Below is a small trained network, with its code and all its weights. Each question gives an input and a class and asks what happens when units are switched off, that is, made to give their printed mean instead of their output.

import numpy as np


def w(rows, s, z=0):
    codes = np.array(rows[::2]) - 128.0
    scale = np.full(codes.shape[1], s)
    scale[-1] = z or s
    return codes * scale


def norm(h):
    return h / np.sqrt((h * h).mean(-1, keepdims=True) + 1e-5)


def f(y):
    return y / 2 * (1 + np.tanh(0.7978845608 * (y + 0.044715 * y**3)))


def log_softmax(a):
    a = a - a.max(-1, keepdims=True)
    return a - np.log(np.exp(a).sum(-1, keepdims=True))


def net(x, mask):
    res = np.array(x, float).reshape(1, 7) / 4 @ E
    u = 0
    for l in range(3):
        y = f(norm(res) @ A[l][:, :-1].T + A[l][:, -1])
        res = res + np.where(mask[u : u + 5], y, B[l][:, -1]) @ B[l][:, :-1]
        u += 5
    return log_softmax(norm(res)[-1] @ U[:, :-1].T + U[:, -1])


A, B = {}, {}
E = w([
[135,136,118,128,128,123,126,119,127,131],'x0',
[124,124,136,131,128,123,125,133,127,128],'x1',
[136,136,118,128,127,121,128,124,126,130],'x2',
[39,99,140,99,106,92,131,18,179,155],'x3',
[64,255,160,113,57,147,149,174,163,135],'x4',
[114,171,122,126,182,127,44,121,171,49],'x5',
[125,127,128,124,130,113,127,136,129,129],'x6',
],0.0024)
A[0] = w([
[203,68,110,119,150,111,123,166,85,89,83],'0.n0',
[36,156,147,37,12,95,159,74,180,104,99],'0.n1',
[146,107,122,110,92,106,154,122,127,85,2],'0.n2',
[105,9,114,128,130,118,136,28,91,202,129],'0.n3',
[252,45,102,111,185,124,114,186,53,76,118],'0.n4',
],0.0026,0.0038)
B[0] = w([
[26,198,150,136,113,145,128,96,163,190,152],'0.n0',
[173,106,109,219,227,162,117,131,105,206,186],'0.n1',
[28,213,176,187,171,188,65,120,171,195,68],'0.n2',
[160,110,160,113,145,76,217,141,181,87,216],'0.n3',
[5,205,157,159,124,146,133,59,181,249,250],'0.n4',
],0.0034,0.0025)
A[1] = w([
[67,205,121,170,208,170,4,112,159,146,63],'1.n0',
[107,151,144,85,115,127,61,170,146,28,7],'1.n1',
[119,81,119,111,153,111,102,61,148,83,82],'1.n2',
[128,117,133,135,128,127,130,129,123,123,125],'1.n3',
[66,82,157,149,95,139,168,82,103,253,12],'1.n4',
],0.0037,0.0011)
B[1] = w([
[124,5,170,122,145,58,252,57,175,166,248],'1.n0',
[185,208,75,192,200,170,144,149,119,164,148],'1.n1',
[60,117,165,108,82,128,89,136,115,123,156],'1.n2',
[120,141,131,123,127,129,129,129,138,124,126],'1.n3',
[189,239,50,166,201,165,113,178,133,122,251],'1.n4',
],0.0036,0.003)
A[2] = w([
[108,122,119,142,162,112,32,87,160,64,254],'2.n0',
[136,116,146,119,20,147,137,168,74,136,110],'2.n1',
[100,96,138,79,115,105,17,106,128,79,7],'2.n2',
[152,175,83,158,152,161,149,139,104,222,152],'2.n3',
[131,133,140,100,1,150,115,175,70,132,51],'2.n4',
],0.0044,0.00034)
B[2] = w([
[107,101,71,74,56,150,90,155,67,154,136],'2.n0',
[63,62,102,69,137,104,22,62,142,85,134],'2.n1',
[136,214,116,105,66,189,44,209,63,84,124],'2.n2',
[149,186,155,119,93,172,49,195,93,16,254],'2.n3',
[62,5,99,61,112,66,42,27,121,121,139],'2.n4',
],0.0032,0.0042)
U = w([
[196,254,117,168,151,171,129,210,118,110,104],'0',
[114,52,149,137,161,74,211,55,185,190,254],'1',
[78,79,110,42,54,122,6,127,84,79,6],'2',
],0.0059,0.00052)

Each question gives the input, the list of numbers given to net, and the class t.
The units are the neurons (one row each of A and B). Each row of codes is followed by its name. A weight is (code - 128) times the scale printed after its matrix; where a second scale follows, it is the last column's (A, B and U).
mask holds one flag per neuron, layer by layer. A switched-off neuron (its flag False) gives its mean, the last column of its row in B, instead of its output. The means were averaged over made-up inputs and are rounded, as every weight is.
A unit's drop is (log p(t) with every unit on - log p(t) with that unit switched off) / (log p(t) with every unit on - log p(t) with every unit switched off).
The circuit of an input: a set's keep is (log p(t) with only the set's units on - log p(t) with every unit switched off) / (log p(t) with every unit on - log p(t) with every unit switched off). Starting from the 12 units with the biggest drops (on a tie, the unit counted first), units are removed one at a time, each time the one whose removal leaves the highest keep (on an exact tie, the one counted first), for as long as the keep stays at least 0.8.
circuit, biggest first: the units of the circuit, biggest drop first
top k neurons: the k neurons with the biggest drops, biggest first
top k neurons in layer l: the k neurons of layer l with the biggest drops, biggest first
input [-3,-3,3,-1,-1,5,7], class 1: circuit, biggest first -> 1.n0
input [-1,5,0,5,7,6,6], class 1: circuit, biggest first -> 1.n0; 0.n1
input [-3,2,4,7,-8,8,-1], class 2: circuit, biggest first -> 2.n2; 2.n0
input [-1,-4,0,1,8,8,2], class 1: top 2 neurons in layer 0 -> 0.n1; 0.n3
input [-6,-1,6,-2,6,0,-5], class 2: top 2 neurons in layer 2 -> 2.n4; 2.n1
input [0,8,4,5,2,7,-8], class 1: top 2 neurons -> 1.n0; 0.n1
input [7,4,-8,6,1,-6,-1], class 0: top 4 neurons -> 1.n4; 0.n1; 1.n0; 2.n3
input [2,-5,-6,0,-2,-3,-8], class 0: top 3 neurons -> 1.n0; 1.n4; 0.n4
input [6,3,-8,0,-8,-1,-4], class 0: top 3 neurons -> 1.n4; 0.n4; 1.n0
input [-5,3,-1,3,0,4,-6], class 2: top 2 neurons -> 0.n4; 0.n0
input [6,7,-7,2,6,1,7], class 1: circuit, biggest first -> 1.n0; 0.n1
input [2,4,6,4,-5,2,-8], class 2: top 3 neurons -> 1.n0; 2.n2; 1.n2
input [-7,-6,3,-5,-8,7,-2], class 1: circuit, biggest first -> 1.n0; 0.n4
input [-7,5,8,2,6,7,-6], class 1: top 2 neurons -> 1.n0; 1.n4
input [-5,4,1,5,7,-2,2], class 0: top neuron -> 0.n1
input [-7,5,-6,7,-5,1,-1], class 2: top 2 neurons in layer 1 -> 1.n0; 1.n2
input [1,4,5,-5,7,-2,1], class 2: top 2 neurons -> 1.n4; 2.n4
input [3,-3,1,3,1,-4,-4], class 0: top 2 neurons -> 0.n1; 1.n0
input [-1,7,1,-5,5,-1,-8], class 2: top 2 neurons -> 1.n4; 2.n4
input [4,-8,-7,-8,-4,1,-3], class 1: top 2 neurons -> 1.n0; 0.n4
input [2,-1,1,8,2,-5,-4], class 0: top neuron in layer 1 -> 1.n4
input [0,-5,3,1,5,2,-5], class 1: top 2 neurons in layer 0 -> 0.n1; 0.n3
input [-1,0,-4,1,0,4,2], class 2: top 2 neurons in layer 1 -> 1.n2; 1.n4
